How the elements are linked:
k: LH->LZ, CM->CR, PP->HL, JM->TN, DJ->GS, QT->LQ, NJ->BQ, TT->PC, GS->BL, PH->PP, GR->QM, TG->ZB, HL->ZP, CF->RT, CR->JM, FJ->SL, MM->GR, ZB->CD, QM->SR, LZ->BR, LQ->TG, SR->JL, BQ->DJ, BM->TT, ZH->MM, PB->PZ, ZP->BM, FQ->CF, JL->HJ, RT->JN, BL->PH, HJ->NG, TN->QT, JN->FJ, SL->PB, PC->FQ, PZ->NJ, CD->LH, BR->ZH, NG->CM
s: LH->HL, CM->FJ, PP->LZ, JM->RT, DJ->GR, QT->FQ, NJ->SR, TT->TG, GS->MM, PH->BR, GR->DJ, TG->TT, HL->LH, CF->TN, CR->JN, FJ->CM, MM->GS, ZB->BM, QM->BQ, LZ->PP, LQ->PC, SR->NJ, BQ->QM, BM->ZB, ZH->BL, PB->HJ, ZP->CD, FQ->QT, JL->PZ, RT->JM, BL->ZH, HJ->PB, TN->CF, JN->CR, SL->NG, PC->LQ, PZ->JL, CD->ZP, BR->PH, NG->SL
z: LH->CD, CM->NG, PP->PH, JM->CR, DJ->BQ, QT->TN, NJ->PZ, TT->BM, GS->DJ, PH->BL, GR->MM, TG->LQ, HL->PP, CF->FQ, CR->CM, FJ->JN, MM->ZH, ZB->TG, QM->GR, LZ->LH, LQ->QT, SR->QM, BQ->NJ, BM->ZP, ZH->BR, PB->SL, ZP->HL, FQ->PC, JL->SR, RT->CF, BL->GS, HJ->JL, TN->JM, JN->RT, SL->FJ, PC->TT, PZ->PB, CD->ZB, BR->LZ, NG->HJ

In the rows, zero is written as 72.

The rows follow the links: the fewer symbols apart two elements are, the more alike their rows tend to be.

Each row is also shifted at random along 8 hidden directions that mean nothing.

Some elements, each with a row of numbers:
PZ -> [  73,   68,   78,   67,   53,   58,   66,   82,   68,   46,   79,   74,   71,   76,   82,   86,   70,   69,  100,   65,   70,   75,   78,   89,   70,   72,   75,   83,   69,   63,   83,   63,   59,   71,   67]
BQ -> [  51,   71,   55,   81,   74,   86,   76,   86,   78,   95,   82,   71,   54,   73,   74,   58,   79,   73,   53,   57,   72,   68,   82,   67,   67,   63,   66,   77,   68,   89,   87,   90,  104,   62,   71]
NJ -> [  51,   62,   75,   71,   56,   59,   66,   97,   72,   54,   85,   90,   83,   67,   84,   72,   67,   71,   76,   65,   76,   92,   85,   87,   77,   71,  102,   62,   88,   52,   85,   57,   72,   57,   91]
PH -> [  61,   68,   63,   78,   65,   79,   75,   80,   79,   64,   65,   74,   65,   78,   71,   75,   74,   68,   78,   58,   65,   58,   73,   71,   71,   85,   57,   85,   82,   68,   80,   71,   66,   62,   68]
QM -> [  52,   67,   68,   80,   68,   75,   78,   79,   71,   61,   63,   83,   93,   69,   75,   77,   73,   73,   74,   72,   76,   77,   67,   70,   67,   86,   78,   73,   82,   66,   72,   69,   65,   72,   87]
TT -> [  31,   73,   75,   67,   71,   74,   72,   61,   72,   63,   70,   75,   64,   76,   72,   64,   57,   73,   59,   55,   72,   73,   73,   68,   81,   78,   62,   60,   90,   59,   58,   71,   64,   84,   86]
FJ -> [  91,   80,   81,   67,   70,   71,   62,   53,   70,   73,   93,   62,   50,   57,   72,   65,   49,   76,   68,   81,   55,   62,   82,   68,   75,   60,   89,   70,   51,   84,   65,   67,   62,   87,   59]
HJ -> [  58,   77,   50,   80,   72,   74,   68,   77,   63,   74,   69,   64,   79,   85,   59,   86,   78,   86,   85,   82,   73,   51,   54,   70,   72,   78,   50,   99,   63,   72,   68,   82,   62,   73,   58]
LQ -> [  97,   74,   88,   61,   69,   67,   71,   60,   70,   62,   71,   61,   56,   81,   76,   78,   71,   61,   92,   62,   65,   70,   77,   82,   73,   62,   59,   75,   65,   75,   73,   71,   64,   83,   58]
ZB -> [  82,   70,   84,   63,   73,   60,   68,   75,   76,   72,   78,   78,   62,   72,   78,   66,   70,   68,   67,   66,   76,   84,   83,   78,   76,   64,   81,   64,   76,   64,   78,   62,   82,   57,   78]
PP -> [ 103,   75,   64,   71,   66,   76,   73,   72,   77,   62,   59,   76,   65,   99,   75,   79,   63,   61,   80,   63,   75,   52,   68,   68,   82,   85,   46,   86,   89,   57,   75,   68,   59,   62,   69]
JM -> [  41,   63,   68,   65,   76,   55,   57,   80,   68,   76,   71,   75,   72,   78,   71,   76,   92,   70,   85,   63,   75,   75,   67,   84,   78,   63,   74,   75,   71,   67,   66,   70,   74,   63,   74]
LH -> [  94,   74,   63,   78,   68,   77,   74,   90,   76,   82,   94,   78,   68,   61,   67,   56,   59,   90,   43,   74,   72,   78,   81,   70,   76,   72,   89,   63,   81,   65,   79,   73,   86,   61,   81]
GS -> [  94,   66,   64,   78,   57,   85,   74,   78,   77,   59,   71,   68,   58,   73,   77,   75,   68,   61,   81,   48,   55,   54,   79,   70,   71,   82,   61,   87,   80,   75,   83,   74,   58,   74,   64]
ZH -> [  48,   70,   77,   70,   73,   57,   69,   72,   83,   68,   56,   93,   62,   77,   83,   73,   72,   54,   74,   70,   88,   71,   76,   68,   66,   75,   67,   80,   75,   68,   82,   55,   86,   39,   87]
GR -> [  68,   81,   88,   76,   79,   79,   86,   53,   81,   77,   60,   73,   80,   61,   76,   74,   67,   62,   69,   99,   74,   73,   73,   59,   59,   79,   81,   68,   61,   85,   75,   66,   76,   72,   69]
JN -> [  47,   78,   90,   58,   72,   47,   64,   65,   66,   59,   73,   76,   79,   79,   77,   83,   70,   73,   90,   90,   88,   86,   71,   87,   73,   62,   80,   68,   62,   60,   70,   58,   71,   69,   75]

The symbols that take the first to the second take the third to the fourth. What is the fourth?
Answers are names.
[  82,   75,   91,   62,   83,   68,   74,   61,   66,   72,   65,   73,   96,   80,   78,   76,   75,   64,   80,   91,   81,   90,   68,   80,   82,   66,   86,   54,   74,   64,   63,   68,   64,   87,   72]
: [  73,   74,   76,   64,   76,   48,   64,   81,   81,   83,   73,   86,   64,   81,   74,   71,   79,   68,   71,   89,   94,   77,   76,   79,   73,   62,   78,   76,   66,   60,   84,   57,   98,   27,   75]
:: [ 117,   71,   91,   69,   68,   77,   82,   67,   78,   61,   58,   75,   79,   80,   89,   83,   75,   45,   91,   76,   74,   78,   80,   77,   68,   75,   73,   69,   75,   73,   87,   65,   68,   71,   67]
: BM

[  85,   83,  100,   60,   76,   76,   89,   51,   69,   67,   68,   49,   67,   81,   74,   79,   75,   66,   90,   76,   70,   83,   76,   83,   65,   63,   53,   66,   60,   83,   78,   82,   72,  102,   50]
: [  79,   84,   74,   74,   70,   72,   73,   58,   74,   64,   62,   68,   75,   80,   69,   92,   63,   67,   94,   99,   72,   50,   60,   65,   68,   84,   61,   94,   57,   73,   72,   62,   51,   71,   53]
:: [  64,   69,   61,   65,   61,   64,   58,   77,   64,   63,   84,   62,   56,   86,   67,   77,   70,   81,   86,   55,   65,   58,   70,   83,   83,   67,   58,   85,   73,   61,   68,   77,   56,   78,   61]
: GR

[ 107,   76,   88,   69,   59,   84,   90,   66,   71,   46,   72,   63,   68,   77,   81,   77,   56,   69,   80,   58,   66,   80,   83,   77,   67,   80,   58,   68,   81,   67,   83,   76,   61,   99,   70]
: [ 102,   62,   74,   83,   61,   83,   81,   85,   77,   56,   72,   71,   90,   47,   70,   81,   78,   73,   86,   69,   45,   74,   78,   74,   66,   90,   95,   71,   82,   74,   80,   64,   48,   78,   68]
:: [  64,   66,   61,   79,   70,   89,   70,   72,   68,   69,   73,   78,   76,   73,   77,   64,   57,   70,   56,   56,   65,   69,   71,   62,   81,   80,   73,   65,   89,   71,   60,   80,   62,   91,   87]
: FJ

[  52,   87,   80,   75,   73,   87,   87,   55,   76,   72,   63,   67,   65,   84,   75,   73,   55,   66,   66,   85,   81,   62,   72,   60,   65,   79,   49,   78,   66,   80,   79,   78,   77,   79,   64]
: [  78,   65,   61,   84,   68,   91,   75,   69,   79,   71,   67,   75,   53,   65,   78,   59,   63,   62,   55,   42,   59,   60,   78,   56,   67,   80,   61,   76,   81,   86,   72,   81,   76,   78,   84]
:: [ 132,   60,   66,   75,   64,   60,   63,   81,   78,   62,   62,   82,   64,   71,   77,   81,   86,   59,   94,   59,   69,   60,   73,   75,   65,   78,   69,   94,   72,   72,   80,   60,   69,   45,   73]
: LH

[  63,   65,   68,   70,   89,   57,   63,   71,   70,   87,   55,   83,   82,   78,   67,   73,   95,   69,   71,   74,   88,   76,   59,   71,   73,   70,   67,   72,   73,   71,   58,   72,   84,   57,   88]
: [  49,   88,   98,   54,   73,   67,   80,   60,   69,   67,   83,   61,   68,   84,   75,   71,   57,   76,   74,   88,   79,   86,   79,   83,   80,   62,   72,   55,   70,   60,   74,   69,   72,   87,   62]
:: [  88,   71,   71,   77,   76,   83,   78,   65,   76,   74,   63,   66,   76,   63,   62,   74,   76,   74,   74,   74,   59,   61,   66,   61,   69,   86,   68,   76,   73,   78,   64,   73,   57,   79,   65]
: ZB

[  54,   72,   74,   83,   73,   78,   85,   68,   71,   63,   52,   65,   91,   60,   67,   89,   89,   71,   96,   81,   65,   67,   61,   69,   51,   87,   63,   88,   61,   89,   74,   75,   62,   82,   64]
: [  84,   79,   87,   62,   73,   70,   81,   67,   70,   69,   73,   61,   66,   84,   74,   75,   74,   70,   80,   72,   79,   82,   76,   82,   71,   63,   59,   67,   68,   70,   79,   77,   81,   82,   63]
:: [  76,   58,   59,   73,   78,   51,   48,   80,   66,   79,   72,   83,   73,   61,   70,   72,   92,   75,   77,   61,   71,   74,   65,   78,   74,   62,   88,   77,   68,   77,   58,   68,   77,   59,   87]
: PH

[  85,   83,   98,   64,   75,   60,   77,   63,   84,   76,   76,   75,   68,   61,   75,   72,   65,   69,   72,  102,   78,   79,   82,   72,   66,   69,   92,   66,   61,   72,   84,   50,   81,   50,   65]
: [  42,   80,   82,   57,   82,   48,   58,   53,   83,   76,   56,   89,   57,   94,   77,   72,   64,   54,   70,   90,   94,   60,   67,   66,   85,   72,   61,   76,   74,   55,   63,   48,   75,   35,   76]
:: [  81,   59,   66,   70,   71,   61,   48,   60,   71,   71,   76,   75,   49,   59,   73,   64,   70,   66,   70,   48,   55,   58,   73,   66,   80,   67,   78,   73,   71,   78,   51,   67,   60,   74,   81]
: LQ

[  69,   76,   53,   75,   68,   59,   54,   77,   65,   79,   94,   69,   61,   65,   58,   72,   66,   98,   67,   80,   68,   59,   66,   72,   76,   64,   76,   85,   58,   71,   61,   72,   68,   66,   67]
: [  82,   70,   75,   67,   75,   67,   54,   63,   75,   78,   83,   75,   72,   58,   71,   66,   60,   70,   68,   85,   54,   65,   74,   66,   89,   70,  105,   62,   71,   69,   55,   58,   52,   74,   68]
:: [  82,   86,   87,   68,   78,   71,   69,   50,   73,   76,   75,   62,   84,   63,   63,   82,   60,   78,   83,  118,   62,   63,   64,   67,   76,   75,   94,   72,   51,   77,   61,   57,   47,   80,   47]
: JN

[  86,   59,   57,   70,   68,   73,   55,   80,   66,   72,   81,   74,   63,   78,   74,   63,   72,   70,   67,   42,   64,   70,   72,   77,   90,   65,   72,   67,   87,   65,   58,   82,   63,   83,   82]
: [  96,   61,   77,   70,   78,   60,   65,   73,   82,   68,   51,   93,   83,   71,   78,   76,   85,   51,   82,   72,   74,   71,   68,   70,   78,   83,   85,   70,   88,   63,   66,   50,   62,   46,   84]
:: [  70,   71,   99,   58,   75,   52,   59,   49,   78,   70,   71,   75,   50,   62,   88,   72,   71,   47,   88,   79,   67,   71,   85,   74,   69,   55,   91,   69,   49,   84,   70,   53,   75,   63,   66]
: ZH

[  78,   64,   72,   78,   61,   72,   66,   65,   74,   51,   65,   77,   73,   59,   76,   81,   62,   63,   90,   65,   51,   56,   71,   67,   72,   89,   80,   82,   74,   75,   63,   58,   39,   78,   73]
: [  94,   67,   83,   69,   74,   70,   68,   64,   74,   79,   78,   74,   59,   65,   86,   64,   71,   56,   71,   67,   68,   77,   83,   72,   70,   58,   84,   65,   63,   87,   73,   72,   83,   77,   73]
:: [  78,   68,   60,   74,   76,   55,   54,   76,   68,   76,   77,   75,   80,   57,   57,   78,   83,   90,   78,   85,   67,   66,   59,   73,   75,   73,   87,   82,   63,   69,   56,   62,   60,   61,   74]
: JM

